Below are the code and all the weights of a small trained network. Each question names an input and a target symbol and asks about switching units off, where a switched-off unit gives its printed mean instead of its output.

import numpy as np


def w(rows, s, z=0):
    codes = np.array(rows[::2]) - 128.0
    scale = np.full(codes.shape[1], s)
    scale[-1] = z or s
    return codes * scale


def f(y):
    return y / 2 * (1 + np.tanh(0.7978845608 * (y + 0.044715 * y**3)))


def softmax(a):
    e = np.exp(a - a.max(-1, keepdims=True))
    return e / e.sum(-1, keepdims=True)


def log_softmax(a):
    a = a - a.max(-1, keepdims=True)
    return a - np.log(np.exp(a).sum(-1, keepdims=True))


def net(x, mask):
    ids = ['βγλμσφψω'.index(c) for c in x.split()]
    T = len(ids)
    res = E[ids] + P[:T]
    u = 0
    for l in range(3):
        r = res
        for j in range(2):
            rows = slice(2 * j, 2 * j + 2)
            q, k, v = (r @ M[l][rows].T for M in (Q, K, V))
            z = softmax(np.where(np.tri(T) > 0, q @ k.T / 2**0.5, -1e9)) @ v
            o = O[l][rows]
            res = res + np.where(mask[u + j], z, o[:, -1]) @ o[:, :-1]
        u += 2
        y = f(res @ A[l][:, :-1].T + A[l][:, -1])
        res = res + np.where(mask[u : u + 8], y, B[l][:, -1]) @ B[l][:, :-1]
        u += 8
    return log_softmax(res[-1] @ U[:, :-1].T + U[:, -1])


Q, K, V, O, A, B = {}, {}, {}, {}, {}, {}
E = w([
[84,102,106,104,144,245],'β',
[10,119,64,157,148,107],'γ',
[85,236,132,69,8,120],'λ',
[149,161,204,54,103,73],'μ',
[106,225,130,166,149,131],'σ',
[181,134,40,129,97,184],'φ',
[132,172,135,62,203,149],'ψ',
[154,77,157,198,69,106],'ω',
],0.017)
P = w([
[150,147,119,198,255,204],'0',
[87,233,157,96,184,246],'1',
[94,228,168,66,148,213],'2',
[112,203,160,68,118,184],'3',
[125,183,165,49,107,159],'4',
[128,169,165,53,91,139],'5',
[136,159,171,52,80,122],'6',
[141,150,174,46,66,116],'7',
[144,137,172,44,57,101],'8',
[149,124,174,38,51,96],'9',
[155,123,174,45,44,81],'10',
],0.0045)
Q[0] = w([
[150,255,164,45,103,159],'L0H1',
[116,199,119,183,144,39],'L0H1',
[53,161,178,85,153,132],'L0H2',
[181,178,124,129,141,25],'L0H2',
],0.0073)
K[0] = w([
[255,135,188,197,90,91],'L0H1',
[110,112,127,161,139,1],'L0H1',
[87,139,254,140,191,9],'L0H2',
[178,185,72,147,72,47],'L0H2',
],0.0064)
V[0] = w([
[136,249,164,111,153,134],'L0H1',
[213,165,139,134,125,146],'L0H1',
[96,129,130,98,128,136],'L0H2',
[3,131,205,141,187,61],'L0H2',
],0.0068)
O[0] = w([
[159,127,103,204,151,112,254],'L0H1',
[174,116,89,143,234,242,110],'L0H1',
[142,110,124,143,93,128,184],'L0H2',
[254,189,37,146,114,173,198],'L0H2',
],0.0064,0.0035)
A[0] = w([
[109,150,183,97,88,221,251],'L0N1',
[99,148,246,82,93,52,45],'L0N2',
[144,103,160,39,66,127,92],'L0N3',
[166,39,125,196,141,143,181],'L0N4',
[60,94,118,209,232,146,119],'L0N5',
[201,226,133,35,161,180,201],'L0N6',
[69,190,85,35,254,96,66],'L0N7',
[216,114,44,139,113,204,15],'L0N8',
],0.0075,0.0019)
B[0] = w([
[172,54,97,132,61,51,191],'L0N1',
[195,119,90,160,214,139,161],'L0N2',
[224,102,213,192,82,117,153],'L0N3',
[184,84,156,200,65,95,127],'L0N4',
[207,122,51,245,201,178,152],'L0N5',
[253,131,64,97,117,139,254],'L0N6',
[211,154,136,227,104,174,184],'L0N7',
[154,92,10,221,178,194,142],'L0N8',
],0.0065,0.0072)
Q[1] = w([
[198,156,83,119,90,150],'L1H1',
[171,166,199,66,134,139],'L1H1',
[198,167,88,252,166,142],'L1H2',
[131,96,102,149,167,125],'L1H2',
],0.011)
K[1] = w([
[162,48,156,150,130,74],'L1H1',
[207,153,185,138,128,78],'L1H1',
[91,202,120,159,167,1],'L1H2',
[78,77,159,235,209,128],'L1H2',
],0.007)
V[1] = w([
[149,250,140,140,224,156],'L1H1',
[157,59,49,254,56,201],'L1H1',
[137,98,151,190,159,3],'L1H2',
[150,85,103,103,118,176],'L1H2',
],0.0056)
O[1] = w([
[169,189,142,74,113,115,165],'L1H1',
[102,149,194,176,121,254,255],'L1H1',
[216,153,72,183,63,210,97],'L1H2',
[148,59,101,105,152,78,139],'L1H2',
],0.0074,0.006)
A[1] = w([
[116,146,99,23,179,61,75],'L1N1',
[130,126,210,150,73,96,94],'L1N2',
[99,92,59,178,173,157,3],'L1N3',
[172,137,132,100,207,143,16],'L1N4',
[86,147,89,101,30,43,116],'L1N5',
[104,161,4,183,158,157,189],'L1N6',
[153,88,53,55,122,57,183],'L1N7',
[180,137,72,149,153,93,37],'L1N8',
],0.012,0.0045)
B[1] = w([
[103,124,84,196,87,191,162],'L1N1',
[153,170,55,185,130,127,147],'L1N2',
[109,255,101,66,17,175,166],'L1N3',
[124,182,149,159,177,84,174],'L1N4',
[212,158,225,113,177,64,164],'L1N5',
[93,146,137,98,54,187,251],'L1N6',
[48,176,51,143,135,109,192],'L1N7',
[133,105,129,44,149,25,178],'L1N8',
],0.0089,0.013)
Q[2] = w([
[254,158,118,142,139,128],'L2H1',
[205,108,156,129,119,170],'L2H1',
[148,243,131,139,53,173],'L2H2',
[99,182,119,169,203,75],'L2H2',
],0.0091)
K[2] = w([
[213,70,25,215,177,88],'L2H1',
[222,15,114,150,111,167],'L2H1',
[45,70,101,158,94,96],'L2H2',
[100,192,145,153,225,2],'L2H2',
],0.007)
V[2] = w([
[78,85,103,254,76,134],'L2H1',
[85,205,236,133,67,136],'L2H1',
[225,200,52,168,148,182],'L2H2',
[87,164,125,210,53,163],'L2H2',
],0.0067)
O[2] = w([
[227,133,3,193,134,72,143],'L2H1',
[245,56,170,92,90,140,200],'L2H1',
[173,228,160,127,117,26,223],'L2H2',
[170,59,113,93,168,112,253],'L2H2',
],0.0062,0.017)
A[2] = w([
[108,168,172,209,165,67,179],'L2N1',
[193,111,184,123,179,45,132],'L2N2',
[175,127,174,88,157,159,113],'L2N3',
[128,108,212,105,254,153,108],'L2N4',
[201,167,102,123,123,126,167],'L2N5',
[85,168,95,172,42,204,2],'L2N6',
[125,83,202,105,200,53,73],'L2N7',
[155,52,216,101,168,78,127],'L2N8',
],0.0091,0.006)
B[2] = w([
[125,89,127,38,160,150,183],'L2N1',
[71,108,80,179,140,178,194],'L2N2',
[150,170,157,167,68,75,171],'L2N3',
[238,132,130,108,221,254,136],'L2N4',
[64,66,98,159,166,102,251],'L2N5',
[34,166,166,181,146,178,163],'L2N6',
[154,128,44,107,95,138,135],'L2N7',
[35,104,226,151,150,91,146],'L2N8',
],0.0091,0.02)
U = w([
[77,128,86,167,126,227,153],'β',
[254,94,72,50,57,126,174],'γ',
[79,72,226,197,164,92,253],'λ',
[104,151,75,102,166,116,183],'μ',
[179,191,121,207,112,103,9],'σ',
[151,138,118,168,144,139,37],'φ',
[174,130,134,147,201,180,114],'ψ',
[156,116,69,227,182,140,45],'ω',
],0.0056,0.0036)

Each question gives the input, a string of symbols that net reads in full, and the target symbol t.
The units are the heads (2 rows each of Q, K, V and O) and the neurons (one row each of A and B). Each row of codes is followed by its name. A weight is (code - 128) times the scale printed after its matrix; where a second scale follows, it is the last column's (O, A, B and U).
mask holds one flag per unit, layer by layer, with each layer's heads first. A switched-off unit (its flag False) gives its mean, the last column of its rows in O or B, instead of its output. The means were averaged over made-up inputs and are rounded, as every weight is.
A unit's drop is (log p(t) with every unit on - log p(t) with that unit switched off) / (log p(t) with every unit on - log p(t) with every unit switched off).
The circuit of an input: a set's keep is (log p(t) with only the set's units on - log p(t) with every unit switched off) / (log p(t) with every unit on - log p(t) with every unit switched off). Starting from the 12 units with the biggest drops (on a tie, the unit counted first), units are removed one at a time, each time the one whose removal leaves the highest keep (on an exact tie, the one counted first), for as long as the keep stays at least 0.8.
circuit, biggest first: the units of the circuit, biggest drop first
most important unit: the unit with the biggest drop
k most important neurons: the k neurons with the biggest drops, biggest first
k most important neurons of layer l: the k neurons of layer l with the biggest drops, biggest first
which heads matter: for each layer, one digit per head in row order, 1 if its drop is at least 0.15 and else 0, layers parted by /
input γ μ ψ, target μ: circuit, biggest first -> L1H1, L0N6, L2H1, L1N7
input μ β γ β μ μ ψ γ ψ β β, target λ: most important unit -> L2N8
input λ φ ω γ ψ σ μ μ φ ω ψ, target ω: 4 most important neurons -> L0N7, L0N4, L1N2, L2N2
input ψ ψ β ω ψ γ ω β ψ β, target λ: 3 most important neurons of layer 0 -> L0N7, L0N5, L0N6
input β γ μ ψ ψ γ ω γ γ φ, target β: circuit, biggest first -> L0N8, L2N6, L1N6
input ψ μ ψ ω γ, target β: circuit, biggest first -> L0N5, L2N6, L1N6
input β ψ σ, target β: 4 most important neurons -> L1N6, L2N6, L0N1, L0N6
input γ φ φ, target γ: 4 most important neurons -> L1N6, L0N8, L1N3, L2N2
input λ σ ψ β μ σ γ γ γ, target λ: circuit, biggest first -> L0H1, L1N7, L0N6, L1N5
input μ β μ λ γ μ β λ λ γ, target γ: which heads matter -> 10 / 10 / 10
input μ ψ γ γ μ γ φ φ ψ φ, target λ: 2 most important neurons -> L1N6, L2N8
input ψ β ψ σ, target ψ: which heads matter -> 00 / 10 / 11
input ψ γ ω λ ψ μ γ φ, target β: which heads matter -> 10 / 00 / 00
input σ φ λ β ψ, target ψ: 3 most important neurons -> L2N4, L0N7, L1N7
input ω μ ω γ, target β: 2 most important neurons of layer 0 -> L0N5, L0N7
input β φ φ, target γ: which heads matter -> 11 / 10 / 11
input φ σ γ μ γ ω, target ω: 2 most important neurons -> L1N2, L1N7
input ψ β β β β μ σ σ, target β: which heads matter -> 11 / 01 / 11
input γ ψ β μ γ ψ ω μ β, target γ: most important unit -> L0N8
input ω φ μ γ β γ ψ, target μ: most important neuron -> L0N3
input ψ μ σ μ μ μ φ φ ψ ψ φ, target λ: which heads matter -> 11 / 00 / 00
input β λ μ γ λ, target μ: 3 most important neurons of layer 1 -> L1N7, L1N5, L1N6
input γ γ μ σ, target γ: 3 most important neurons -> L1N6, L1N8, L2N6
input β λ σ φ φ φ ω ψ ψ, target ω: which heads matter -> 00 / 00 / 10
input γ γ β ψ γ γ, target λ: which heads matter -> 10 / 00 / 10
input φ β β ψ γ ψ γ γ ψ λ, target λ: 2 most important neurons of layer 1 -> L1N5, L1N4
input λ ω γ γ γ σ φ γ ψ σ λ, target ω: most important unit -> L2H1
